How the states are linked:
J898: α>J924, ω>J458, ζ>J112
J367: α>J208, ω>J834, ζ>J19
J414: α>J881, ω>J107, ζ>J923
J924: α>J137, ω>J466, ζ>J898
J181: α>J126, ω>J771, ζ>J688
J75: α>J160, ω>J457, ζ>J724
J364: α>J420, ω>J120, ζ>J475
J53: α>J116, ω>J724, ζ>J457
J691: α>J863, ω>J923, ζ>J107
J458: α>J15, ω>J898, ζ>J466
J420: α>J200, ω>J943, ζ>J364
J112: α>J898, ω>J15, ζ>J323
J122: α>J374, ω>J292, ζ>J277
J116: α>J107, ω>J881, ζ>J53
J863: α>J19, ω>J121, ζ>J691
J277: α>J122, ω>J161, ζ>J616
J316: α>J323, ω>J475, ζ>J120
J374: α>J351, ω>J682, ζ>J122
J510: α>J121, ω>J19, ζ>J834
J688: α>J181, ω>J616, ζ>J161
J943: α>J120, ω>J420, ζ>J351
J137: α>J83, ω>J731, ζ>J924
J107: α>J691, ω>J414, ζ>J116
J160: α>J731, ω>J83, ζ>J75
J121: α>J923, ω>J863, ζ>J510
J616: α>J277, ω>J688, ζ>J771
J771: α>J616, ω>J181, ζ>J525
J130: α>J834, ω>J208, ζ>J126
J200: α>J682, ω>J351, ζ>J420
J126: α>J130, ω>J525, ζ>J181
J83: α>J457, ω>J160, ζ>J137
J292: α>J161, ω>J122, ζ>J682
J881: α>J724, ω>J116, ζ>J414
J19: α>J367, ω>J510, ζ>J863
J682: α>J292, ω>J374, ζ>J200
J208: α>J525, ω>J130, ζ>J367
J351: α>J943, ω>J200, ζ>J374
J731: α>J466, ω>J137, ζ>J160
J724: α>J75, ω>J53, ζ>J881
J323: α>J112, ω>J977, ζ>J316
J834: α>J510, ω>J367, ζ>J130
J475: α>J364, ω>J316, ζ>J977
J161: α>J688, ω>J277, ζ>J292
J15: α>J977, ω>J112, ζ>J458
J977: α>J475, ω>J323, ζ>J15
J525: α>J771, ω>J126, ζ>J208
J923: α>J414, ω>J691, ζ>J121
J457: α>J53, ω>J75, ζ>J83
J466: α>J458, ω>J924, ζ>J731
J120: α>J316, ω>J364, ζ>J943

In the rows, 60 stands for zero.

The rows follow the links: the fewer symbols apart two states are, the more alike their rows tend to be.

Each row is also shifted at random along 6 hidden directions that mean nothing.

Some states, each with a row of numbers:
J126 [69, 41, 72, 57, 64, 73, 70, 36, 64, 61, 62, 24, 59, 55, 54, 78, 68, 46, 62, 82, 70, 31, 76, 57, 76, 78, 45, 49, 37, 60, 72, 68, 55, 59, 51, 54, 72, 45]
J771 [76, 61, 65, 80, 66, 86, 60, 70, 64, 41, 50, 95, 82, 67, 12, 64, 19, 43, 58, 66, 68, 46, 41, 47, 43, 41, 56, 61, 48, 37, 73, 80, 68, 46, 43, 87, 69, 115]
J277 [40, 52, 65, 62, 54, 69, 70, 56, 58, 63, 36, 64, 61, 71, 64, 74, 47, 73, 61, 58, 69, 39, 57, 48, 38, 63, 49, 76, 57, 71, 84, 65, 41, 68, 73, 41, 64, 51]
J137 [33, 52, 68, 57, 56, 67, 70, 57, 59, 76, 74, 42, 35, 70, 75, 54, 71, 65, 58, 62, 68, 65, 60, 66, 68, 69, 49, 51, 61, 63, 76, 57, 53, 52, 72, 50, 78, 32]
J200 [76, 75, 65, 67, 59, 63, 48, 51, 48, 53, 63, 65, 55, 46, 66, 59, 61, 57, 52, 50, 46, 62, 69, 55, 60, 55, 72, 51, 60, 54, 52, 44, 68, 67, 47, 66, 59, 55]
J977 [65, 47, 66, 59, 59, 50, 59, 49, 65, 58, 36, 38, 65, 58, 77, 58, 70, 60, 57, 49, 52, 47, 60, 52, 52, 69, 57, 66, 56, 66, 63, 56, 86, 78, 61, 56, 70, 56]
J208 [73, 76, 58, 63, 70, 68, 59, 69, 53, 52, 64, 83, 61, 67, 30, 66, 26, 56, 50, 64, 58, 43, 48, 51, 58, 55, 56, 61, 42, 64, 62, 72, 64, 44, 52, 69, 51, 86]
J881 [78, 80, 54, 59, 65, 60, 64, 69, 53, 58, 68, 75, 53, 49, 47, 61, 59, 52, 49, 65, 49, 66, 60, 71, 67, 61, 67, 73, 56, 61, 53, 54, 51, 53, 58, 60, 49, 63]
J120 [66, 66, 57, 62, 56, 37, 41, 68, 55, 59, 66, 56, 57, 66, 77, 46, 70, 70, 64, 51, 50, 72, 71, 54, 62, 75, 69, 46, 79, 65, 42, 46, 81, 68, 56, 66, 61, 63]
J724 [59, 75, 49, 54, 66, 60, 70, 64, 54, 68, 74, 76, 65, 50, 56, 66, 55, 61, 49, 57, 53, 71, 59, 73, 61, 30, 64, 79, 64, 63, 52, 65, 26, 50, 72, 47, 36, 40]
J130 [41, 40, 54, 52, 54, 66, 62, 57, 66, 63, 61, 53, 49, 74, 54, 64, 59, 77, 85, 67, 84, 54, 55, 61, 61, 76, 54, 56, 54, 68, 72, 63, 46, 57, 68, 53, 58, 61]
J898 [39, 65, 64, 64, 55, 80, 54, 58, 49, 60, 78, 83, 43, 73, 46, 54, 28, 72, 70, 51, 76, 65, 53, 55, 61, 42, 61, 39, 47, 53, 68, 62, 46, 51, 56, 74, 53, 65]
J457 [47, 51, 70, 74, 58, 64, 65, 75, 72, 56, 57, 58, 61, 62, 48, 51, 75, 44, 67, 73, 63, 77, 46, 69, 68, 87, 65, 48, 72, 36, 62, 56, 98, 54, 52, 83, 95, 96]
J351 [53, 54, 62, 62, 45, 71, 54, 40, 47, 53, 41, 56, 57, 48, 61, 45, 60, 79, 82, 51, 69, 81, 54, 46, 39, 55, 67, 75, 49, 63, 58, 53, 62, 82, 56, 54, 42, 49]
J121 [61, 62, 46, 50, 58, 57, 57, 67, 56, 50, 53, 71, 34, 66, 46, 60, 58, 77, 76, 62, 69, 62, 45, 62, 72, 90, 68, 67, 48, 74, 65, 41, 67, 67, 61, 58, 51, 82]
J160 [41, 72, 59, 65, 66, 52, 65, 87, 66, 70, 63, 80, 77, 77, 56, 69, 47, 56, 51, 71, 56, 48, 65, 60, 53, 57, 58, 65, 82, 67, 60, 81, 46, 42, 70, 59, 63, 69]
J122 [54, 53, 63, 61, 49, 50, 69, 61, 60, 69, 39, 53, 61, 65, 83, 60, 71, 75, 67, 55, 67, 61, 60, 56, 37, 65, 55, 77, 77, 71, 71, 61, 50, 73, 81, 40, 67, 41]
J19 [66, 72, 53, 50, 76, 57, 60, 49, 57, 56, 68, 52, 66, 44, 50, 59, 58, 48, 47, 62, 38, 54, 63, 66, 71, 43, 64, 70, 38, 67, 48, 65, 60, 60, 50, 57, 35, 57]
J414 [59, 72, 43, 55, 65, 54, 59, 69, 64, 50, 65, 81, 65, 49, 52, 75, 62, 54, 50, 56, 52, 56, 63, 73, 75, 47, 69, 67, 58, 56, 51, 49, 42, 64, 63, 58, 50, 68]
J316 [77, 69, 57, 53, 56, 56, 43, 49, 40, 69, 74, 58, 41, 64, 71, 42, 59, 78, 72, 47, 60, 81, 65, 55, 58, 57, 63, 53, 61, 69, 51, 52, 58, 64, 60, 58, 38, 39]

From each start, follow one symbol. Which state do you reach?
Answer with the state's name.
new walk
[36, 47, 58, 61, 57, 47, 64, 75, 68, 68, 49, 64, 75, 83, 70, 55, 56, 74, 71, 53, 70, 55, 51, 54, 42, 55, 50, 66, 80, 71, 66, 73, 59, 60, 79, 51, 64, 70]
ω: J898
new walk
[42, 65, 46, 47, 59, 48, 58, 62, 54, 56, 59, 64, 54, 56, 57, 60, 67, 72, 69, 66, 62, 66, 58, 63, 67, 73, 66, 72, 51, 73, 47, 50, 54, 65, 63, 51, 37, 66]
ω: J923
new walk
[83, 63, 45, 47, 62, 53, 63, 55, 71, 52, 65, 60, 59, 40, 59, 61, 74, 55, 58, 57, 54, 74, 52, 79, 78, 43, 74, 75, 51, 54, 52, 49, 53, 64, 56, 57, 49, 58]
ω: J691
new walk
[52, 55, 64, 68, 53, 77, 59, 62, 59, 70, 81, 71, 69, 67, 53, 68, 49, 63, 68, 64, 79, 65, 69, 59, 52, 38, 58, 40, 67, 47, 63, 73, 34, 50, 62, 68, 60, 62]
ζ: J161
new walk
[42, 50, 60, 54, 57, 66, 69, 39, 53, 48, 47, 37, 40, 41, 50, 59, 77, 61, 72, 73, 63, 66, 56, 62, 68, 88, 59, 80, 34, 70, 65, 51, 68, 72, 55, 46, 48, 50]
ω: J881
new walk
[51, 59, 60, 64, 50, 57, 47, 45, 58, 50, 49, 58, 76, 47, 74, 51, 67, 63, 71, 45, 59, 76, 66, 55, 49, 42, 70, 57, 62, 51, 40, 52, 69, 80, 52, 66, 52, 62]
α: J120
new walk
[68, 69, 70, 68, 63, 63, 59, 50, 56, 66, 76, 49, 70, 46, 74, 73, 67, 40, 39, 65, 42, 50, 87, 59, 69, 44, 63, 44, 67, 48, 50, 59, 42, 60, 54, 60, 73, 32]
α: J161
new walk
[86, 41, 60, 53, 58, 69, 62, 46, 67, 50, 54, 43, 50, 56, 43, 60, 66, 58, 78, 75, 75, 58, 49, 66, 71, 79, 59, 58, 31, 59, 66, 61, 69, 64, 47, 63, 61, 77]
ω: J367
new walk
[75, 47, 66, 59, 65, 67, 72, 54, 66, 67, 55, 53, 79, 67, 57, 64, 54, 58, 64, 69, 68, 57, 59, 55, 45, 47, 48, 76, 57, 62, 66, 85, 52, 57, 65, 53, 56, 56]
α: J458
new walk
[58, 44, 63, 55, 59, 55, 65, 44, 71, 60, 39, 40, 74, 58, 71, 70, 62, 61, 60, 54, 58, 41, 61, 50, 50, 56, 50, 70, 52, 67, 71, 68, 60, 76, 68, 50, 66, 48]
ω: J112
new walk
[59, 73, 67, 65, 59, 58, 47, 43, 48, 41, 46, 56, 55, 42, 64, 68, 55, 53, 47, 50, 44, 41, 70, 47, 62, 70, 66, 56, 47, 55, 58, 39, 76, 77, 38, 63, 60, 59]
ζ: J364
new walk
[65, 66, 51, 51, 49, 49, 50, 62, 53, 57, 45, 75, 50, 65, 78, 64, 57, 86, 68, 39, 68, 53, 61, 52, 52, 60, 61, 62, 70, 77, 66, 41, 45, 76, 72, 46, 54, 50]
α: J420
new walk
[33, 47, 63, 62, 50, 80, 69, 57, 64, 65, 63, 61, 52, 60, 54, 63, 59, 67, 72, 61, 81, 67, 51, 65, 60, 56, 56, 58, 54, 53, 81, 61, 44, 58, 67, 58, 69, 56]
ζ: J137
new walk
[58, 56, 66, 65, 64, 67, 72, 59, 55, 72, 58, 58, 61, 70, 52, 58, 43, 65, 64, 73, 65, 60, 54, 53, 43, 54, 49, 78, 53, 69, 70, 85, 51, 45, 65, 52, 47, 53]
α: J466
new walk
[126, 71, 56, 57, 78, 50, 68, 67, 60, 66, 75, 55, 63, 57, 53, 57, 59, 44, 36, 70, 38, 56, 64, 69, 75, 59, 57, 66, 57, 64, 49, 69, 61, 44, 56, 61, 52, 56]
ω: J834
